[128 = 0]

| 136 |  69 | 124 | 108 | 119 | 118 | 119 | 130 | 165 | 151 | 119 | 125 | 125 | 117 | 107 |  84 | 120 | 115 | 124 | 105 | 111 | 110 | 121 | 135 | 128 | 137 | 118 | 154 | 175 | 141 | 135 | 135 | 109 | 122 | 110 |  95 | 123 | 119 | 126 | 110 | 113 | 175 | 112 | 130 |  98 | 119 | 129 |  89 | 133 | 132 | 136 | 155 | 120 | 114 | 145 | 121 | 131 | 133 | 130 | 142 |  84 | 134 | 121 | 147 | 121 | 125 | 112 | 102 | 127 | 102 | 131 | 134 |  81 | 118 | 104 | 136 | 135 | 124 | 145 | 128 | 140 | 126 | 135 | 124 | 133 | 128 | 126 | 133 | 123 | 131 | 127 | 123 | 143 | 155 | 143 | 118 | 131 | 118 | 123 | 149 | 112 | 135 | 124 |  87 | 115 | 156 | 125 | 130 | 102 | 152 | 125 | 117 | 164 | 117 | 116 | 128 | 124 | 133 | 117 | 119 | 140 | 140 | 134 | 171 | 125 | 138 | 134 | 117 | 125 | 138 | 143 | 119 | 122 | 101 | 127 | 127 | 107 | 170 | 132 | 125 | 130 | 125 | 174 | 130 | 145 | 130 | 132 | 160 | 165 | 131 | 151 | 141 | 122 | 161 | 120 | 141 | 118 | -> Dm > F
| 163 |  79 |  86 | 142 | 114 | 126 | 111 | 122 | 135 | 156 | 158 | 132 | 145 | 143 | 147 | 101 | 124 | 109 | 124 | 121 | 123 | 132 | 106 | 136 | 130 | 121 | 141 | 142 |  93 | 123 | 136 | 139 | 111 | 139 | 124 | 128 | 148 | 137 | 130 | 134 | 141 | 130 |  74 | 156 | 115 | 130 | 118 | 130 |  97 | 127 | 123 | 166 | 113 | 115 | 141 | 132 | 122 | 128 | 147 | 134 | 146 | 127 | 112 | 184 | 148 | 138 | 127 | 115 | 131 | 124 | 103 | 114 | 102 | 122 | 151 | 136 | 125 | 129 | 106 | 141 | 126 | 125 | 145 | 131 | 141 | 122 |  90 | 139 | 116 | 157 | 132 | 112 | 122 | 131 | 109 | 134 | 139 | 141 | 122 | 110 | 164 | 134 | 142 | 144 | 139 | 128 | 127 | 122 | 157 | 155 | 120 | 158 | 135 | 120 | 139 | 135 | 153 |  98 | 125 | 185 |  96 | 129 | 147 | 149 | 122 | 100 | 143 | 119 | 114 | 125 | 141 | 136 |  91 | 150 | 140 | 101 | 128 | 147 | 124 |  96 | 141 | 215 | 135 | 119 | 129 | 130 | 115 | 138 | 161 | 127 | 144 | 141 | 158 | 127 | 138 | 137 | 121 | -> CR > X
| 140 |  65 |  99 | 115 | 103 | 131 | 137 | 129 | 133 | 133 | 135 | 125 | 137 | 156 | 124 |  89 | 136 | 148 | 129 | 115 | 114 | 120 |  97 | 136 | 163 | 137 | 121 | 135 | 134 | 131 | 120 | 146 | 110 | 129 | 120 | 106 | 129 | 132 | 121 | 132 | 115 | 172 | 114 | 124 | 117 | 100 | 127 | 134 | 116 | 123 | 129 | 159 | 132 | 114 | 135 | 125 | 131 | 123 | 134 | 140 | 112 | 138 | 120 | 111 | 124 | 130 | 115 | 121 | 128 | 132 | 108 | 133 | 113 | 120 | 121 | 137 | 130 | 124 | 135 | 117 | 119 | 138 | 129 | 127 | 125 | 128 | 113 | 158 | 143 | 135 | 116 | 107 | 133 | 140 | 127 | 120 | 131 | 122 | 126 | 144 | 139 | 135 | 136 | 119 | 131 | 153 | 127 | 136 | 137 | 135 | 127 | 136 | 145 | 122 | 118 | 125 | 128 | 125 | 111 | 131 |  92 | 138 | 130 | 148 | 120 | 148 | 144 | 125 | 131 | 132 | 148 | 133 | 112 | 135 | 132 | 122 | 115 | 184 | 139 | 127 | 137 | 156 | 142 | 135 | 121 | 132 | 133 | 134 | 110 | 132 | 157 | 135 | 159 | 138 | 112 | 156 | 121 | -> Dm > T
| 152 |  50 | 111 | 102 | 105 | 119 | 124 | 137 | 161 | 140 | 131 | 127 | 138 | 136 | 113 |  74 | 120 | 140 | 119 | 105 | 117 | 114 |  91 | 128 | 122 | 143 | 113 | 136 | 125 | 121 | 116 | 150 | 126 | 117 | 105 |  91 | 130 | 137 | 120 | 139 | 118 | 175 |  96 | 123 | 145 | 149 | 121 | 108 | 110 | 137 | 135 | 166 | 131 | 102 | 149 | 126 | 136 | 122 | 169 | 153 | 121 | 133 | 115 | 117 | 126 | 124 | 118 |  97 | 122 | 129 | 118 | 127 |  97 | 119 | 116 | 147 | 130 | 116 | 149 |  91 | 114 | 152 | 137 | 122 | 139 | 125 | 123 | 154 | 129 | 134 | 146 | 104 | 128 | 139 | 137 | 114 | 125 | 128 | 123 | 113 | 116 | 142 | 149 | 105 | 126 | 164 | 132 | 115 | 156 | 124 | 127 | 135 | 165 | 121 | 110 | 124 | 146 | 125 | 105 | 137 | 115 | 138 | 138 | 127 | 135 | 145 | 137 | 118 | 129 | 128 | 149 | 137 |  87 | 129 | 140 | 128 | 122 | 194 | 121 | 118 | 135 | 178 | 143 | 131 | 134 | 128 | 119 | 163 | 150 | 128 | 176 | 142 | 126 | 158 | 119 | 163 | 122 | -> Dm > T
| 154 | 134 |  84 | 145 | 128 | 136 | 114 | 121 | 124 | 160 | 159 | 130 | 122 | 132 | 157 | 111 | 123 | 124 | 127 | 121 | 133 | 127 | 108 | 135 | 126 | 125 | 141 | 135 |  98 | 110 | 139 | 142 | 113 | 133 | 118 | 155 | 128 | 127 | 126 | 129 | 147 | 119 |  89 | 137 | 108 | 121 | 122 | 143 | 116 | 127 | 123 | 142 | 113 | 113 | 136 | 127 | 121 | 138 | 143 | 127 | 141 | 122 | 117 | 145 | 145 | 144 | 133 | 112 | 134 | 147 | 116 | 115 | 112 | 116 | 145 | 128 | 130 | 124 | 123 | 123 | 104 | 122 | 136 | 131 | 138 | 120 |  98 | 134 | 125 | 152 | 133 | 112 | 113 | 132 | 113 | 120 | 129 | 138 | 129 | 111 | 171 | 125 | 136 | 148 | 145 | 116 | 123 | 139 | 171 | 131 | 123 | 147 | 125 | 119 | 128 | 131 | 135 | 103 | 122 | 156 | 127 | 118 | 139 | 169 | 119 | 121 | 141 | 119 | 115 | 127 | 139 | 145 | 104 | 148 | 140 | 107 | 115 | 128 | 126 |  96 | 132 | 202 | 132 | 113 | 125 |  99 | 116 | 156 | 156 | 125 | 133 | 135 | 148 | 116 | 140 | 141 | 121 | -> CR > X
| 148 | 113 |  92 | 159 | 118 | 137 | 107 | 118 | 110 | 150 | 165 | 131 | 144 | 136 | 167 | 118 | 118 | 120 | 118 | 119 | 130 | 135 |  99 | 128 | 123 | 120 | 163 | 131 |  91 | 111 | 127 | 149 | 110 | 139 | 130 | 147 | 134 | 153 | 132 | 129 | 149 | 102 |  71 | 134 | 140 | 112 | 111 | 164 |  96 | 126 | 120 | 150 | 108 | 119 | 140 | 114 | 122 | 133 | 158 | 125 | 166 | 116 | 115 | 161 | 163 | 146 | 136 | 117 | 139 | 116 |  88 | 109 |  98 | 124 | 177 | 130 | 127 | 132 |  99 | 130 | 110 | 110 | 139 | 142 | 152 | 117 | 106 | 140 | 112 | 176 | 136 | 113 | 120 | 123 |  95 | 136 | 136 | 146 | 129 |  89 | 193 | 134 | 152 | 162 | 141 | 117 | 111 | 151 | 168 | 142 | 132 | 150 | 123 | 125 | 135 | 139 | 131 | 101 | 128 | 177 | 111 | 129 | 147 | 138 | 106 | 113 | 138 | 122 | 106 | 114 | 142 | 151 |  96 | 172 | 147 |  97 | 126 | 128 | 120 |  88 | 136 | 229 | 116 | 110 | 129 | 125 | 115 | 128 | 170 | 122 | 126 | 141 | 167 | 109 | 155 | 124 | 123 | -> CR > U
| 128 |  54 | 119 |  83 | 106 | 128 | 124 | 130 | 151 | 151 | 122 | 129 | 136 | 138 |  88 | 103 | 132 | 137 | 110 | 100 | 108 | 113 | 104 | 139 | 106 | 144 | 132 | 144 | 134 | 126 | 123 | 145 | 108 | 116 | 110 | 100 | 127 | 143 | 128 | 126 | 104 | 191 | 105 | 133 | 106 | 103 | 119 |  94 | 122 | 136 | 142 | 180 | 137 | 125 | 147 | 116 | 131 | 126 | 146 | 135 |  93 | 145 | 125 | 141 | 129 | 119 | 110 | 102 | 123 | 111 |  96 | 137 |  82 | 113 | 124 | 144 | 131 | 121 | 146 | 102 | 123 | 126 | 133 | 128 | 139 | 120 | 124 | 145 | 134 | 157 | 123 | 104 | 168 | 156 | 144 | 122 | 139 | 115 | 127 | 158 | 138 | 140 | 130 | 105 | 115 | 180 | 121 | 145 | 113 | 144 | 123 | 111 | 156 | 132 | 113 | 131 | 132 | 131 | 117 | 138 | 117 | 150 | 130 | 169 | 103 | 143 | 136 | 119 | 131 | 130 | 153 |  98 | 132 | 127 | 140 | 121 | 103 | 186 | 145 | 128 | 144 | 149 | 167 | 117 | 157 | 128 | 121 | 148 | 138 | 131 | 153 | 145 | 143 | 160 | 126 | 142 | 117 | -> Dm > T
| 154 |  30 |  99 | 111 |  92 | 128 | 116 | 129 | 154 | 142 | 123 | 144 | 128 | 139 |  85 |  74 | 107 | 191 | 103 |  97 |  99 | 115 |  78 | 123 | 110 | 140 |  93 | 140 | 123 | 111 | 133 | 160 | 127 |  97 | 108 |  84 | 137 | 178 | 128 | 134 | 100 | 196 |  81 | 117 | 128 | 122 | 128 |  97 | 108 | 139 | 128 | 176 | 143 |  85 | 159 | 122 | 127 | 128 | 154 | 140 |  67 | 133 |  96 | 133 | 124 | 126 | 116 | 123 | 111 | 142 |  96 | 124 |  73 | 120 | 129 | 131 | 138 | 116 | 153 | 102 | 123 | 135 | 126 | 123 | 137 | 138 | 141 | 147 | 115 | 138 | 143 |  90 | 141 | 117 | 119 | 110 | 118 | 120 | 125 | 132 | 107 | 150 | 169 |  87 | 123 | 158 | 137 | 109 | 194 | 118 | 113 | 140 | 180 | 131 | 121 | 117 | 158 | 124 | 128 | 129 | 106 | 135 | 138 | 128 | 128 | 156 | 130 | 104 | 116 | 115 | 141 | 137 |  83 | 123 | 138 | 121 | 119 | 212 | 125 | 117 | 143 | 183 | 101 | 158 | 110 | 134 | 114 | 172 | 163 | 132 | 186 | 155 | 144 | 117 | 104 | 159 | 117 | -> Dm > F
| 144 |  39 | 118 | 106 | 111 | 132 | 132 | 129 | 141 | 131 | 123 | 138 | 131 | 125 |  85 |  87 | 101 | 163 |  99 | 100 | 116 | 111 |  91 | 132 | 120 | 136 | 116 | 135 | 134 | 101 | 130 | 151 | 127 | 108 | 116 |  81 | 139 | 148 | 129 | 130 | 108 | 182 |  94 | 118 | 105 | 103 | 122 |  85 | 111 | 130 | 119 | 168 | 135 |  87 | 153 | 118 | 144 | 127 | 136 | 138 |  72 | 137 | 122 | 141 | 136 | 118 | 100 | 110 | 120 | 143 |  89 | 132 |  70 | 121 | 137 | 148 | 127 | 115 | 116 |  88 | 131 | 128 | 125 | 128 | 136 | 128 | 131 | 150 | 119 | 158 | 123 | 100 | 154 | 132 | 120 | 127 | 121 | 108 | 118 | 145 | 128 | 130 | 150 | 109 | 133 | 170 | 137 | 108 | 119 | 135 | 113 | 131 | 176 | 124 | 118 |  90 | 140 | 133 | 133 | 145 |  74 | 148 | 138 | 144 | 112 | 149 | 136 | 110 | 140 | 123 | 130 | 136 | 108 | 135 | 138 | 121 | 106 | 216 | 139 | 119 | 130 | 170 |  97 | 159 | 163 | 132 | 125 | 150 | 147 | 126 | 167 | 152 | 185 | 116 | 138 | 115 | 126 | -> Dm > F
| 151 | 102 |  78 | 149 | 110 | 138 | 125 | 113 | 104 | 148 | 171 | 130 | 146 | 141 | 178 | 102 | 124 | 128 | 122 | 127 | 132 | 135 |  91 | 137 | 139 | 128 | 179 | 133 |  93 |  91 | 133 | 152 | 115 | 140 | 131 | 123 | 135 | 124 | 123 | 130 | 146 | 122 |  71 | 133 | 110 | 118 | 114 | 146 | 102 | 131 | 125 | 160 | 110 | 122 | 142 | 121 | 128 | 134 | 151 | 126 | 150 | 133 | 118 | 149 | 161 | 141 | 126 | 113 | 136 | 137 |  86 | 112 | 100 | 110 | 176 | 143 | 135 | 126 | 114 | 105 | 112 | 112 | 144 | 146 | 144 | 110 |  92 | 145 | 130 | 172 | 136 | 105 | 128 | 122 |  96 | 132 | 142 | 147 | 127 | 107 | 177 | 116 | 146 | 174 | 151 | 133 | 138 | 143 | 147 | 150 | 116 | 148 | 125 | 120 | 128 | 130 | 124 | 108 |  96 | 176 | 102 | 121 | 145 | 132 | 113 | 121 | 153 | 127 | 123 | 101 | 142 | 151 | 104 | 166 | 146 |  95 | 135 | 141 | 132 |  89 | 137 | 225 | 130 | 113 | 130 | 127 | 112 | 123 | 142 | 124 | 138 | 149 | 178 | 125 | 130 | 127 | 112 | -> CR > U
| 138 | 105 |  71 | 150 | 103 | 151 | 102 | 118 | 126 | 151 | 154 | 123 | 140 | 128 | 169 |  98 | 119 | 189 | 114 | 123 | 129 | 135 |  80 | 123 | 123 | 149 | 121 | 125 | 107 |  92 | 128 | 151 | 122 | 143 | 101 | 146 | 146 | 151 | 116 | 134 | 140 | 134 |  76 | 120 | 120 | 103 | 125 | 146 | 102 | 127 | 119 | 157 | 120 |  93 | 138 | 123 | 126 | 139 | 142 | 126 | 120 | 135 | 129 | 117 | 145 | 157 | 131 | 128 | 134 | 154 | 100 | 110 | 116 | 108 | 144 | 138 | 132 | 124 | 130 |  67 | 114 | 120 | 115 | 130 | 138 | 115 | 107 | 127 | 127 | 145 | 145 |  95 | 108 | 107 | 106 | 120 | 136 | 141 | 129 |  96 | 176 | 135 | 150 | 160 | 141 | 113 | 139 | 139 | 235 | 114 | 118 | 164 | 127 | 114 | 125 | 111 | 125 |  92 | 115 | 158 |  98 | 115 | 136 |  97 | 123 | 130 | 153 | 135 | 117 | 124 | 145 | 148 |  94 | 152 | 152 | 114 | 143 | 141 | 123 | 101 | 132 | 223 | 122 | 126 | 101 | 129 | 110 | 123 | 145 | 123 | 153 | 139 | 147 | 115 | 148 | 152 | 120 | -> CR > X
| 164 |  87 |  86 | 156 | 107 | 125 | 107 | 130 | 123 | 159 | 164 | 132 | 145 | 136 | 157 |  86 | 120 | 110 | 122 | 115 | 119 | 128 |  89 | 127 | 121 | 144 | 138 | 141 |  87 | 122 | 123 | 161 | 107 | 137 | 116 | 137 | 129 | 157 | 133 | 124 | 152 | 117 |  72 | 132 | 136 | 123 | 108 | 158 |  94 | 125 | 121 | 149 | 106 | 101 | 146 | 126 | 119 | 137 | 160 | 140 | 157 | 122 | 106 | 157 | 152 | 146 | 137 | 107 | 137 | 117 | 105 | 108 |  99 | 119 | 156 | 142 | 120 | 126 | 123 | 141 | 125 | 126 | 143 | 136 | 145 | 117 |  90 | 148 | 112 | 160 | 128 | 108 | 117 | 136 | 103 | 129 | 137 | 140 | 123 | 117 | 176 | 139 | 152 | 143 | 150 | 126 | 144 | 142 | 175 | 135 | 125 | 148 | 140 | 129 | 123 | 138 | 134 |  99 | 123 | 158 | 113 | 129 | 157 | 148 | 125 | 114 | 147 | 124 | 105 | 118 | 159 | 149 |  89 | 157 | 143 | 103 | 134 | 146 | 125 |  86 | 135 | 224 | 135 | 115 | 137 | 130 | 118 | 145 | 171 | 117 | 147 | 139 | 161 | 129 | 145 | 135 | 117 | -> CR > X
| 161 | 101 |  75 | 146 | 140 | 114 | 110 | 126 | 123 | 182 | 168 | 140 | 142 | 145 | 157 |  83 | 126 | 144 | 115 | 107 | 107 | 125 | 100 | 130 | 126 | 133 | 149 | 126 |  99 | 108 | 129 | 145 |  86 | 127 | 113 | 141 | 121 | 150 | 116 | 127 | 150 | 136 |  86 | 100 |  96 | 126 | 115 | 147 | 110 | 134 | 120 | 125 | 107 | 100 | 145 | 129 | 127 | 137 | 149 | 131 | 143 | 122 | 118 | 139 | 150 | 140 | 128 | 107 | 140 | 132 | 102 | 105 |  99 |  99 | 171 | 132 | 122 | 128 | 111 | 144 | 114 | 149 | 128 | 133 | 147 | 116 |  89 | 130 | 110 | 151 | 117 | 105 | 105 | 133 | 101 | 113 | 128 | 148 | 125 | 108 | 180 | 131 | 148 | 163 | 143 | 134 | 145 | 130 | 196 | 147 | 116 | 148 | 124 | 114 | 142 | 140 | 133 |  97 | 108 | 175 | 122 | 105 | 138 | 153 | 124 | 109 | 159 | 110 | 113 | 119 | 148 | 136 |  95 | 163 | 146 | 132 | 143 | 124 | 114 |  94 | 143 | 207 | 134 | 129 | 113 | 123 | 119 | 152 | 169 | 140 | 145 | 148 | 166 | 138 | 142 | 105 | 117 | -> CR > X
| 163 |  17 |  88 | 121 | 113 | 125 | 119 | 137 | 158 | 155 | 129 | 138 | 131 | 133 |  91 |  68 | 110 | 168 | 102 |  91 |  94 | 111 |  70 | 136 | 113 | 144 | 109 | 139 | 118 | 115 | 139 | 162 |  99 |  99 | 108 | 107 | 123 | 182 | 122 | 141 | 116 | 197 |  76 | 118 | 116 | 127 | 129 | 110 | 114 | 137 | 121 | 178 | 130 |  81 | 156 | 123 | 133 | 130 | 161 | 149 |  84 | 128 |  99 | 140 | 138 | 125 | 114 | 116 |  94 | 137 |  96 | 119 |  57 | 115 | 143 | 129 | 136 | 135 | 143 | 102 | 120 | 153 | 136 | 119 | 147 | 127 | 129 | 150 | 110 | 152 | 119 |  81 | 134 | 129 | 118 | 112 | 127 | 118 | 131 | 138 | 124 | 158 | 167 | 102 | 130 | 170 | 146 | 109 | 190 | 133 | 115 | 140 | 162 | 134 | 121 | 128 | 156 | 110 | 127 | 138 |  88 | 134 | 140 | 157 | 130 | 144 | 141 | 113 | 112 | 127 | 149 | 126 |  77 | 133 | 149 | 113 | 110 | 204 | 122 | 130 | 146 | 212 | 103 | 150 | 134 | 132 | 125 | 180 | 167 | 141 | 189 | 169 | 163 | 123 | 109 | 150 | 120 | -> Dm > F
| 168 |  76 |  75 | 150 | 105 | 131 | 100 | 122 | 150 | 171 | 163 | 141 | 141 | 146 | 130 |  82 | 113 | 163 | 106 | 108 | 106 | 123 |  71 | 121 | 113 | 143 | 145 | 108 |  78 | 102 | 133 | 162 | 103 | 115 |  93 | 127 | 124 | 192 | 126 | 133 | 140 | 140 |  58 | 122 | 132 | 131 | 106 | 154 |  95 | 132 | 116 | 152 | 119 |  83 | 140 | 123 | 117 | 143 | 170 | 137 | 137 | 128 | 107 | 147 | 156 | 142 | 133 | 116 | 134 | 114 |  86 | 105 |  78 | 108 | 168 | 127 | 128 | 124 | 118 | 147 | 105 | 137 | 134 | 142 | 149 | 113 | 101 | 145 | 105 | 172 | 131 |  98 | 114 | 126 |  91 | 123 | 126 | 137 | 132 | 103 | 177 | 144 | 179 | 156 | 153 | 132 | 154 | 133 | 222 | 127 | 114 | 153 | 150 | 129 | 130 | 135 | 152 |  83 | 138 | 176 | 100 | 115 | 150 | 140 | 127 | 126 | 146 | 112 |  92 | 111 | 158 | 146 |  70 | 171 | 154 |  86 | 114 | 166 | 121 |  85 | 140 | 226 |  96 | 126 | 128 | 120 | 111 | 175 | 178 | 130 | 158 | 148 | 171 | 107 | 132 | 138 | 120 | -> CR > X
| 139 | 118 | 102 | 140 | 135 | 134 | 107 | 122 | 129 | 165 | 122 | 125 | 137 | 128 | 146 | 113 | 122 | 127 | 112 | 120 | 133 | 128 | 128 | 134 | 129 | 120 | 157 | 130 | 122 | 104 | 144 | 138 | 114 | 133 | 127 | 137 | 130 | 136 | 123 | 126 | 132 | 114 |  82 | 130 | 107 | 129 | 119 | 126 | 118 | 138 | 120 | 147 | 107 | 109 | 130 | 125 | 137 | 132 | 154 | 113 | 143 | 124 | 112 | 157 | 150 | 138 | 125 | 114 | 133 | 133 | 106 | 114 | 117 | 108 | 156 | 126 | 132 | 126 | 114 | 112 | 121 | 136 | 137 | 136 | 144 | 112 | 103 | 128 | 113 | 154 | 140 | 108 | 121 | 130 | 117 | 126 | 129 | 149 | 133 | 121 | 182 | 133 | 137 | 157 | 152 | 122 | 136 | 143 | 166 | 142 | 122 | 146 | 130 | 113 | 129 | 144 | 123 | 106 | 119 | 164 | 124 | 120 | 139 | 135 | 123 | 116 | 146 | 121 | 118 | 128 | 132 | 142 | 116 | 156 | 147 | 107 | 138 | 126 | 116 |  99 | 131 | 199 | 135 | 115 | 142 | 115 | 123 | 139 | 176 | 121 | 128 | 141 | 141 | 125 | 145 | 114 | 119 | -> CR > U
